Below are the code and all the weights of a small trained network. Each question names an input and a class and asks about switching units off, where a switched-off unit gives its printed mean instead of its output.

import numpy as np


def w(rows, s, z=0):
    codes = np.array(rows[::2]) - 128.0
    scale = np.full(codes.shape[1], s)
    scale[-1] = z or s
    return codes * scale


def f(y):
    return np.maximum(y, 0)


def log_softmax(a):
    a = a - a.max(-1, keepdims=True)
    return a - np.log(np.exp(a).sum(-1, keepdims=True))


def net(x, mask):
    res = np.array(x, float).reshape(1, 7) / 4 @ E
    y = f(res @ A[0][:, :-1].T + A[0][:, -1])
    res = res + np.where(mask, y, B[0][:, -1]) @ B[0][:, :-1]
    return log_softmax(res[-1] @ U[:, :-1].T + U[:, -1])


A, B = {}, {}
E = w([
[213,90,36,88,236,117,222,47,28],'x0',
[97,133,121,140,137,96,135,137,129],'x1',
[209,113,198,38,53,2,75,191,90],'x2',
[145,210,51,29,235,120,53,236,173],'x3',
[113,127,117,132,110,130,132,151,96],'x4',
[121,116,127,122,142,121,122,124,141],'x5',
[109,90,117,124,137,121,119,138,126],'x6',
],0.0068)
A[0] = w([
[172,159,187,44,75,44,29,229,110,140],'neuron 0',
[78,207,130,55,114,146,51,216,177,133],'neuron 1',
[179,165,66,51,210,134,174,180,113,64],'neuron 2',
[191,69,151,105,123,52,178,153,105,61],'neuron 3',
[189,102,184,88,115,2,80,158,86,242],'neuron 4',
[77,123,109,160,150,216,60,115,183,190],'neuron 5',
[156,167,23,57,209,157,134,168,97,171],'neuron 6',
[88,197,83,107,127,160,71,180,164,191],'neuron 7',
[79,117,158,177,118,209,158,130,187,242],'neuron 8',
[174,73,134,219,189,151,205,90,37,235],'neuron 9',
[70,169,55,170,178,209,171,43,106,254],'neuron 10',
[122,169,172,36,138,128,18,199,144,147],'neuron 11',
[61,78,242,238,6,145,76,114,180,246],'neuron 12',
[205,62,143,163,161,69,197,82,82,194],'neuron 13',
],0.0075,0.0033)
B[0] = w([
[210,3,188,100,38,74,212,118,236,215],'neuron 0',
[69,111,127,185,104,181,215,220,229,190],'neuron 1',
[169,109,217,152,187,24,45,130,38,175],'neuron 2',
[105,115,56,58,152,81,105,76,38,163],'neuron 3',
[209,56,67,50,29,69,110,63,99,209],'neuron 4',
[66,165,180,175,233,208,114,182,144,177],'neuron 5',
[111,87,222,241,200,103,68,163,80,189],'neuron 6',
[66,157,159,192,167,177,153,188,175,176],'neuron 7',
[47,123,209,166,196,195,98,136,137,191],'neuron 8',
[117,25,83,118,78,131,187,25,190,212],'neuron 9',
[79,51,212,232,150,163,175,122,186,217],'neuron 10',
[111,69,163,166,121,146,191,183,204,189],'neuron 11',
[185,116,222,118,189,29,39,101,44,248],'neuron 12',
[155,123,49,78,36,83,168,34,133,194],'neuron 13',
],0.007,0.015)
U = w([
[100,163,219,212,196,130,52,58,53,253],'0',
[127,51,94,171,37,182,245,89,225,192],'1',
[228,104,221,67,93,21,33,149,58,129],'2',
[191,175,26,32,27,86,188,26,69,14],'3',
[35,254,92,171,156,232,189,235,210,14],'4',
],0.0062,0.0044)

Each question gives the input, the list of numbers given to net, and the class t.
The units are the neurons (one row each of A and B). Each row of codes is followed by its name. A weight is (code - 128) times the scale printed after its matrix; where a second scale follows, it is the last column's (A, B and U).
mask holds one flag per neuron, in row order. A switched-off neuron (its flag False) gives its mean, the last column of its row in B, instead of its output. The means were averaged over made-up inputs and are rounded, as every weight is.
A unit's drop is (log p(t) with every unit on - log p(t) with that unit switched off) / (log p(t) with every unit on - log p(t) with every unit switched off).
The circuit of an input: a set's keep is (log p(t) with only the set's units on - log p(t) with every unit switched off) / (log p(t) with every unit on - log p(t) with every unit switched off). Starting from the 12 units with the biggest drops (on a tie, the unit counted first), units are removed one at a time, each time the one whose removal leaves the highest keep (on an exact tie, the one counted first), for as long as the keep stays at least 0.8.
units of the circuit, in order: the units of the circuit, biggest drop first
k most important neurons: the k neurons with the biggest drops, biggest first
drop of u: that unit's drop, to one decimal
input [-7,-5,-8,0,1,6,-3], class 0: units of the circuit, in order => (neuron 12)
input [-2,-2,0,-3,-2,5,-3], class 0: 2 most important neurons => (neuron 0; neuron 4)
input [-6,7,1,6,-7,0,5], class 1: 3 most important neurons => (neuron 0; neuron 11; neuron 8)
input [-7,-3,1,-7,7,3,-2], class 2: 2 most important neurons => (neuron 12; neuron 10)
input [0,-2,1,8,8,1,-5], class 1: 2 most important neurons => (neuron 12; neuron 1)
input [-4,1,1,-2,-8,0,-5], class 2: 2 most important neurons => (neuron 10; neuron 12)
input [0,-3,-5,-1,4,7,1], class 0: 2 most important neurons => (neuron 0; neuron 1)
input [-6,7,7,1,1,-8,-3], class 1: 2 most important neurons => (neuron 1; neuron 0)
input [5,2,5,0,3,-6,3], class 3: 2 most important neurons => (neuron 12; neuron 13)
input [1,2,8,0,3,-8,4], class 3: 2 most important neurons => (neuron 12; neuron 4)
input [4,6,-5,1,0,8,8], class 0: 2 most important neurons => (neuron 0; neuron 6)
input [3,6,-4,6,-3,-4,3], class 0: 2 most important neurons => (neuron 2; neuron 6)
input [-4,8,8,2,-2,3,-1], class 1: 3 most important neurons => (neuron 1; neuron 0; neuron 11)
input [-1,-2,4,3,7,-5,-8], class 1: units of the circuit, in order => (neuron 12)
input [0,3,4,1,1,-7,-4], class 1: 2 most important neurons => (neuron 12; neuron 2)
input [-5,-6,1,-7,-4,-3,-1], class 2: 2 most important neurons => (neuron 12; neuron 10)
input [8,0,7,0,3,-2,-8], class 3: drop of neuron 12 => 0.2
input [1,-2,4,-5,-2,8,0], class 3: drop of neuron 13 => 0.1
input [0,1,-1,3,-6,0,-5], class 4: drop of neuron 4 => 0.1
input [-4,0,5,2,-4,-3,1], class 1: units of the circuit, in order => (neuron 1)
input [6,-1,7,0,-5,6,-7], class 3: drop of neuron 13 => 0.2
